Below are the code and all the weights of a small trained network. Each question names an input and a class and asks about switching units off, where a switched-off unit gives its printed mean instead of its output.

import numpy as np


def w(rows, s, z=0):
    codes = np.array(rows[::2]) - 128.0
    scale = np.full(codes.shape[1], s)
    scale[-1] = z or s
    return codes * scale


def norm(h):
    return h / np.sqrt((h * h).mean(-1, keepdims=True) + 1e-5)


def f(y):
    return np.maximum(y, 0)


def log_softmax(a):
    a = a - a.max(-1, keepdims=True)
    return a - np.log(np.exp(a).sum(-1, keepdims=True))


def net(x, mask):
    res = np.array(x, float).reshape(1, 7) / 4 @ E
    u = 0
    for l in range(3):
        y = f(norm(res) @ A[l][:, :-1].T + A[l][:, -1])
        res = res + np.where(mask[u : u + 9], y, B[l][:, -1]) @ B[l][:, :-1]
        u += 9
    return log_softmax(norm(res)[-1] @ U[:, :-1].T + U[:, -1])


A, B = {}, {}
E = w([
[94,60,161],'x0',
[155,166,130],'x1',
[159,57,68],'x2',
[134,89,100],'x3',
[150,100,143],'x4',
[11,127,98],'x5',
[147,162,14],'x6',
],0.011)
A[0] = w([
[9,92,190,103],'0.n0',
[164,109,182,160],'0.n1',
[207,111,107,2],'0.n2',
[92,90,163,154],'0.n3',
[114,168,87,161],'0.n4',
[132,196,137,59],'0.n5',
[148,157,199,78],'0.n6',
[137,135,144,35],'0.n7',
[140,164,186,34],'0.n8',
],0.012,0.0047)
B[0] = w([
[87,44,115,255],'0.n0',
[160,255,82,214],'0.n1',
[145,71,23,156],'0.n2',
[18,95,153,202],'0.n3',
[91,192,212,187],'0.n4',
[139,160,158,159],'0.n5',
[132,205,168,195],'0.n6',
[155,119,161,128],'0.n7',
[156,213,102,167],'0.n8',
],0.0068,0.0058)
A[1] = w([
[145,171,155,189],'1.n0',
[234,98,247,252],'1.n1',
[91,52,87,109],'1.n2',
[101,142,82,214],'1.n3',
[117,105,64,133],'1.n4',
[233,74,102,98],'1.n5',
[122,50,126,201],'1.n6',
[96,122,35,176],'1.n7',
[188,103,88,144],'1.n8',
],0.012,0.0037)
B[1] = w([
[63,165,75,206],'1.n0',
[157,212,77,253],'1.n1',
[130,157,219,203],'1.n2',
[107,175,233,198],'1.n3',
[159,143,182,179],'1.n4',
[255,92,57,188],'1.n5',
[190,143,219,206],'1.n6',
[161,221,226,212],'1.n7',
[237,137,162,180],'1.n8',
],0.008,0.0063)
A[2] = w([
[140,251,93,115],'2.n0',
[174,169,142,76],'2.n1',
[109,145,109,4],'2.n2',
[161,132,183,17],'2.n3',
[90,105,62,67],'2.n4',
[176,173,131,150],'2.n5',
[84,132,39,8],'2.n6',
[170,121,199,168],'2.n7',
[178,72,96,175],'2.n8',
],0.012,0.0024)
B[2] = w([
[23,176,102,255],'2.n0',
[60,6,222,188],'2.n1',
[86,161,229,129],'2.n2',
[144,137,181,155],'2.n3',
[78,176,90,128],'2.n4',
[4,60,86,204],'2.n5',
[115,237,194,128],'2.n6',
[99,255,174,195],'2.n7',
[226,169,36,150],'2.n8',
],0.0049,0.0087)
U = w([
[119,218,122,162],'0',
[85,17,158,190],'1',
[254,83,70,7],'2',
],0.017,0.0019)

Each question gives the input, the list of numbers given to net, and the class t.
The units are the neurons (one row each of A and B). Each row of codes is followed by its name. A weight is (code - 128) times the scale printed after its matrix; where a second scale follows, it is the last column's (A, B and U).
mask holds one flag per neuron, layer by layer. A switched-off neuron (its flag False) gives its mean, the last column of its row in B, instead of its output. The means were averaged over made-up inputs and are rounded, as every weight is.
A unit's drop is (log p(t) with every unit on - log p(t) with that unit switched off) / (log p(t) with every unit on - log p(t) with every unit switched off).
The circuit of an input: a set's keep is (log p(t) with only the set's units on - log p(t) with every unit switched off) / (log p(t) with every unit on - log p(t) with every unit switched off). Starting from the 12 units with the biggest drops (on a tie, the unit counted first), units are removed one at a time, each time the one whose removal leaves the highest keep (on an exact tie, the one counted first), for as long as the keep stays at least 0.8.
circuit, biggest first: the units of the circuit, biggest drop first
k most important neurons: the k neurons with the biggest drops, biggest first
k most important neurons of layer l: the k neurons of layer l with the biggest drops, biggest first
drop when u is switched off: that unit's drop, to one decimal
input [-7,-2,3,8,-1,-2,1], class 2: circuit, biggest first	[1.n5]
input [2,-8,3,-5,7,-4,-5], class 0: 3 most important neurons	[1.n1; 0.n1; 2.n7]
input [2,-7,8,7,8,0,2], class 2: 2 most important neurons	[1.n5; 2.n8]
input [-4,-2,5,0,-7,-1,-3], class 2: circuit, biggest first	[1.n5; 0.n3; 0.n1]
input [-3,-2,7,-5,4,0,5], class 2: 2 most important neurons	[1.n5; 0.n3]
input [4,4,7,4,-7,-3,-8], class 0: 2 most important neurons	[0.n3; 2.n7]
input [8,6,2,5,-6,-6,-3], class 2: 2 most important neurons	[1.n5; 0.n4]
input [-4,-2,3,-7,-4,-7,3], class 2: 2 most important neurons	[1.n5; 0.n2]
input [8,-1,-8,-1,-2,7,3], class 1: 2 most important neurons of layer 0	[0.n0; 0.n1]
input [0,-6,2,-5,-2,7,1], class 1: 2 most important neurons of layer 0	[0.n0; 0.n1]
input [-3,-2,4,-5,1,-1,0], class 2: drop when 1.n5 is switched off	0.3
input [6,7,-4,8,-2,4,-2], class 1: drop when 0.n0 is switched off	0.1
input [-7,3,1,7,3,-2,1], class 2: drop when 1.n5 is switched off	0.2
input [-6,0,5,-1,2,8,-8], class 1: drop when 1.n6 is switched off	0.0
input [-2,-1,6,5,2,-2,-5], class 2: most important neuron	[1.n5]
